Below is a small trained network, with its code and all its weights. Each question gives an input and a class and asks what happens when units are switched off, that is, made to give their printed mean instead of their output.

import numpy as np


def w(rows, s, z=0):
    codes = np.array(rows[::2]) - 128.0
    scale = np.full(codes.shape[1], s)
    scale[-1] = z or s
    return codes * scale


def norm(h):
    return h / np.sqrt((h * h).mean(-1, keepdims=True) + 1e-5)


def f(y):
    return np.maximum(y, 0)


def log_softmax(a):
    a = a - a.max(-1, keepdims=True)
    return a - np.log(np.exp(a).sum(-1, keepdims=True))


def net(x, mask):
    res = np.array(x, float).reshape(1, 2) / 4 @ E
    u = 0
    for l in range(4):
        y = f(norm(res) @ A[l][:, :-1].T + A[l][:, -1])
        res = res + np.where(mask[u : u + 6], y, B[l][:, -1]) @ B[l][:, :-1]
        u += 6
    return log_softmax(norm(res)[-1] @ U[:, :-1].T + U[:, -1])


A, B = {}, {}
E = w([
[91,139,12,23],'x0',
[201,21,72,133],'x1',
],0.011)
A[0] = w([
[61,164,67,152,12],'0.n0',
[218,12,158,93,142],'0.n1',
[132,144,196,153,48],'0.n2',
[60,156,72,56,166],'0.n3',
[110,117,139,138,203],'0.n4',
[191,71,150,150,3],'0.n5',
],0.011,0.0041)
B[0] = w([
[117,237,60,9,156],'0.n0',
[210,68,147,245,252],'0.n1',
[87,104,167,62,177],'0.n2',
[184,182,45,24,254],'0.n3',
[231,65,194,88,168],'0.n4',
[255,153,170,224,175],'0.n5',
],0.008,0.0073)
A[1] = w([
[25,132,123,244,3],'1.n0',
[173,155,92,159,15],'1.n1',
[43,158,92,90,72],'1.n2',
[98,140,63,57,90],'1.n3',
[78,182,205,156,56],'1.n4',
[54,130,115,143,16],'1.n5',
],0.011,0.0067)
B[1] = w([
[42,228,118,1,128],'1.n0',
[45,33,134,50,129],'1.n1',
[177,247,84,87,184],'1.n2',
[66,116,238,247,254],'1.n3',
[20,66,182,124,194],'1.n4',
[199,200,241,143,128],'1.n5',
],0.0089,0.005)
A[2] = w([
[99,123,95,111,119],'2.n0',
[110,151,119,159,19],'2.n1',
[155,123,89,163,135],'2.n2',
[106,136,115,111,1],'2.n3',
[181,101,67,90,89],'2.n4',
[100,253,85,84,78],'2.n5',
],0.018,0.0066)
B[2] = w([
[175,87,204,135,153],'2.n0',
[68,182,195,62,128],'2.n1',
[63,143,154,34,181],'2.n2',
[190,100,136,183,128],'2.n3',
[132,64,144,66,197],'2.n4',
[172,250,110,128,250],'2.n5',
],0.012,0.011)
A[3] = w([
[109,137,119,157,3],'3.n0',
[79,160,133,170,17],'3.n1',
[109,164,49,100,203],'3.n2',
[67,129,139,126,43],'3.n3',
[105,92,109,106,52],'3.n4',
[249,105,126,175,160],'3.n5',
],0.017,0.0067)
B[3] = w([
[190,43,191,181,128],'3.n0',
[170,47,208,160,134],'3.n1',
[105,247,127,91,213],'3.n2',
[125,77,229,172,140],'3.n3',
[55,79,67,175,142],'3.n4',
[113,145,22,253,254],'3.n5',
],0.011,0.0098)
U = w([
[161,43,58,73,140],'0',
[159,214,137,79,252],'1',
[184,47,94,231,248],'2',
[85,108,125,146,3],'3',
[86,114,252,167,131],'4',
],0.017,0.0067)

Each question gives the input, the list of numbers given to net, and the class t.
The units are the neurons (one row each of A and B). Each row of codes is followed by its name. A weight is (code - 128) times the scale printed after its matrix; where a second scale follows, it is the last column's (A, B and U).
mask holds one flag per neuron, layer by layer. A switched-off neuron (its flag False) gives its mean, the last column of its row in B, instead of its output. The means were averaged over made-up inputs and are rounded, as every weight is.
A unit's drop is (log p(t) with every unit on - log p(t) with that unit switched off) / (log p(t) with every unit on - log p(t) with every unit switched off).
The circuit of an input: a set's keep is (log p(t) with only the set's units on - log p(t) with every unit switched off) / (log p(t) with every unit on - log p(t) with every unit switched off). Starting from the 12 units with the biggest drops (on a tie, the unit counted first), units are removed one at a time, each time the one whose removal leaves the highest keep (on an exact tie, the one counted first), for as long as the keep stays at least 0.8.
circuit, biggest first: the units of the circuit, biggest drop first
top k neurons: the k neurons with the biggest drops, biggest first
top k neurons in layer l: the k neurons of layer l with the biggest drops, biggest first
drop of u: that unit's drop, to one decimal
input [-2,-8], class 4: circuit, biggest first -> (1.n4, 2.n5)
input [-2,-1], class 4: top 3 neurons -> (0.n1, 0.n3, 2.n5)
input [-5,-1], class 4: circuit, biggest first -> (2.n5)
input [-3,-1], class 4: top 2 neurons -> (0.n1, 0.n3)
input [3,4], class 0: top 2 neurons -> (2.n5, 2.n2)
input [-7,-1], class 2: top 2 neurons in layer 0 -> (0.n4, 0.n0)
input [-6,-3], class 4: top 2 neurons -> (0.n1, 3.n5)
input [1,3], class 2: top 2 neurons -> (0.n1, 0.n3)
input [-8,-1], class 2: top 4 neurons -> (2.n2, 1.n3, 3.n2, 3.n5)
input [5,4], class 0: top 2 neurons in layer 2 -> (2.n5, 2.n4)
input [-2,-6], class 4: top 2 neurons -> (0.n3, 1.n4)
input [3,2], class 0: top 3 neurons -> (2.n5, 2.n4, 1.n2)
input [5,5], class 0: drop of 2.n5 -> 0.3
input [-2,-4], class 4: drop of 3.n1 -> 0.0
input [0,0], class 0: drop of 1.n4 -> 0.5
